Here is a tiny trained network, its code and every weight. The questions are about switching its units off for an input and a class, where a switched-off unit gives its printed mean instead of its output.

import numpy as np


def w(rows, s, z=0):
    codes = np.array(rows[::2]) - 128.0
    scale = np.full(codes.shape[1], s)
    scale[-1] = z or s
    return codes * scale


def f(y):
    return y / 2 * (1 + np.tanh(0.7978845608 * (y + 0.044715 * y**3)))


def log_softmax(a):
    a = a - a.max(-1, keepdims=True)
    return a - np.log(np.exp(a).sum(-1, keepdims=True))


def net(x, mask):
    res = np.array(x, float).reshape(1, 5) / 4 @ E
    y = f(res @ A[0][:, :-1].T + A[0][:, -1])
    res = res + np.where(mask, y, B[0][:, -1]) @ B[0][:, :-1]
    return log_softmax(res[-1] @ U[:, :-1].T + U[:, -1])


A, B = {}, {}
E = w([
[236,92,216,116,227,96],'x0',
[129,130,126,129,129,124],'x1',
[127,130,128,127,129,126],'x2',
[36,80,254,158,91,54],'x3',
[59,80,85,200,244,160],'x4',
],0.0082)
A[0] = w([
[66,95,88,187,215,131,35],'N0',
[59,131,80,99,83,136,87],'N1',
[208,138,196,121,239,120,123],'N2',
[88,97,196,159,126,54,76],'N3',
[47,205,74,84,103,138,90],'N4',
[77,63,180,162,95,90,63],'N5',
[165,218,186,44,29,93,11],'N6',
[51,81,191,121,106,109,88],'N7',
[229,186,18,71,176,225,81],'N8',
[55,84,228,124,121,88,75],'N9',
[178,175,50,99,188,186,5],'N10',
[76,113,112,183,205,164,14],'N11',
[61,71,89,165,215,180,39],'N12',
[225,108,198,108,196,104,121],'N13',
[64,127,191,134,130,64,60],'N14',
[205,149,107,95,53,97,10],'N15',
[41,147,70,155,71,191,149],'N16',
[54,115,99,239,220,153,37],'N17',
[154,153,146,67,31,100,44],'N18',
[187,205,173,86,46,121,11],'N19',
[253,85,214,115,221,111,115],'N20',
[58,193,92,124,60,155,157],'N21',
[110,108,190,157,88,115,16],'N22',
[82,139,95,169,63,163,108],'N23',
],0.0077,0.0014)
B[0] = w([
[249,103,158,31,203,109,196],'N0',
[76,83,57,144,68,109,165],'N1',
[33,82,59,156,53,67,211],'N2',
[130,186,122,163,107,168,181],'N3',
[78,85,72,170,64,92,176],'N4',
[135,218,184,134,128,221,178],'N5',
[202,96,150,40,239,102,207],'N6',
[118,200,172,195,107,207,179],'N7',
[93,244,201,203,49,254,255],'N8',
[73,202,154,162,114,192,195],'N9',
[96,236,179,163,136,223,200],'N10',
[194,119,164,50,196,93,182],'N11',
[183,114,137,3,210,123,203],'N12',
[62,69,50,188,43,35,206],'N13',
[112,191,159,176,120,215,174],'N14',
[180,156,173,81,209,141,176],'N15',
[89,63,57,161,80,51,198],'N16',
[195,83,167,39,187,124,215],'N17',
[194,52,157,56,217,141,181],'N18',
[217,71,160,40,236,136,189],'N19',
[43,50,43,208,49,49,234],'N20',
[90,63,38,170,76,45,187],'N21',
[134,201,182,114,142,160,152],'N22',
[112,78,78,175,48,59,168],'N23',
],0.0065,0.0098)
U = w([
[82,63,81,196,72,46,255],'0',
[106,251,159,181,116,217,96],'1',
[158,88,147,46,213,108,55],'2',
],0.015,0.00096)

Each question gives the input, the list of numbers given to net, and the class t.
The units are the neurons (one row each of A and B). Each row of codes is followed by its name. A weight is (code - 128) times the scale printed after its matrix; where a second scale follows, it is the last column's (A, B and U).
mask holds one flag per neuron, in row order. A switched-off neuron (its flag False) gives its mean, the last column of its row in B, instead of its output. The means were averaged over made-up inputs and are rounded, as every weight is.
A unit's drop is (log p(t) with every unit on - log p(t) with that unit switched off) / (log p(t) with every unit on - log p(t) with every unit switched off).
most important unit: the unit with the biggest drop
k most important neurons: the k neurons with the biggest drops, biggest first
drop when u is switched off: that unit's drop, to one decimal
input [8,-7,-5,6,-3], class 0: most important unit : N20
input [5,-5,-8,-2,5], class 0: 2 most important neurons : N20, N2
input [-4,-6,8,6,-7], class 2: 3 most important neurons : N6, N18, N8
input [5,5,-5,5,-1], class 0: 4 most important neurons : N20, N8, N13, N10
input [7,-7,0,-8,3], class 1: 4 most important neurons : N8, N10, N16, N21
input [8,-4,7,7,1], class 0: 2 most important neurons : N20, N13
input [-1,-1,-5,6,-6], class 1: 3 most important neurons : N9, N7, N14
input [-7,-2,-1,-6,-2], class 0: 2 most important neurons : N21, N16
input [-3,2,1,3,-4], class 2: 4 most important neurons : N8, N20, N6, N13
input [4,8,8,-3,4], class 0: drop when N18 is switched off : 0.1
input [8,8,1,7,-6], class 0: drop when N20 is switched off : 1.5
input [4,5,3,-8,-7], class 1: drop when N8 is switched off : 6.0
input [5,-5,-7,-4,-2], class 0: drop when N20 is switched off : 0.1
input [2,3,7,8,-7], class 1: most important unit : N9
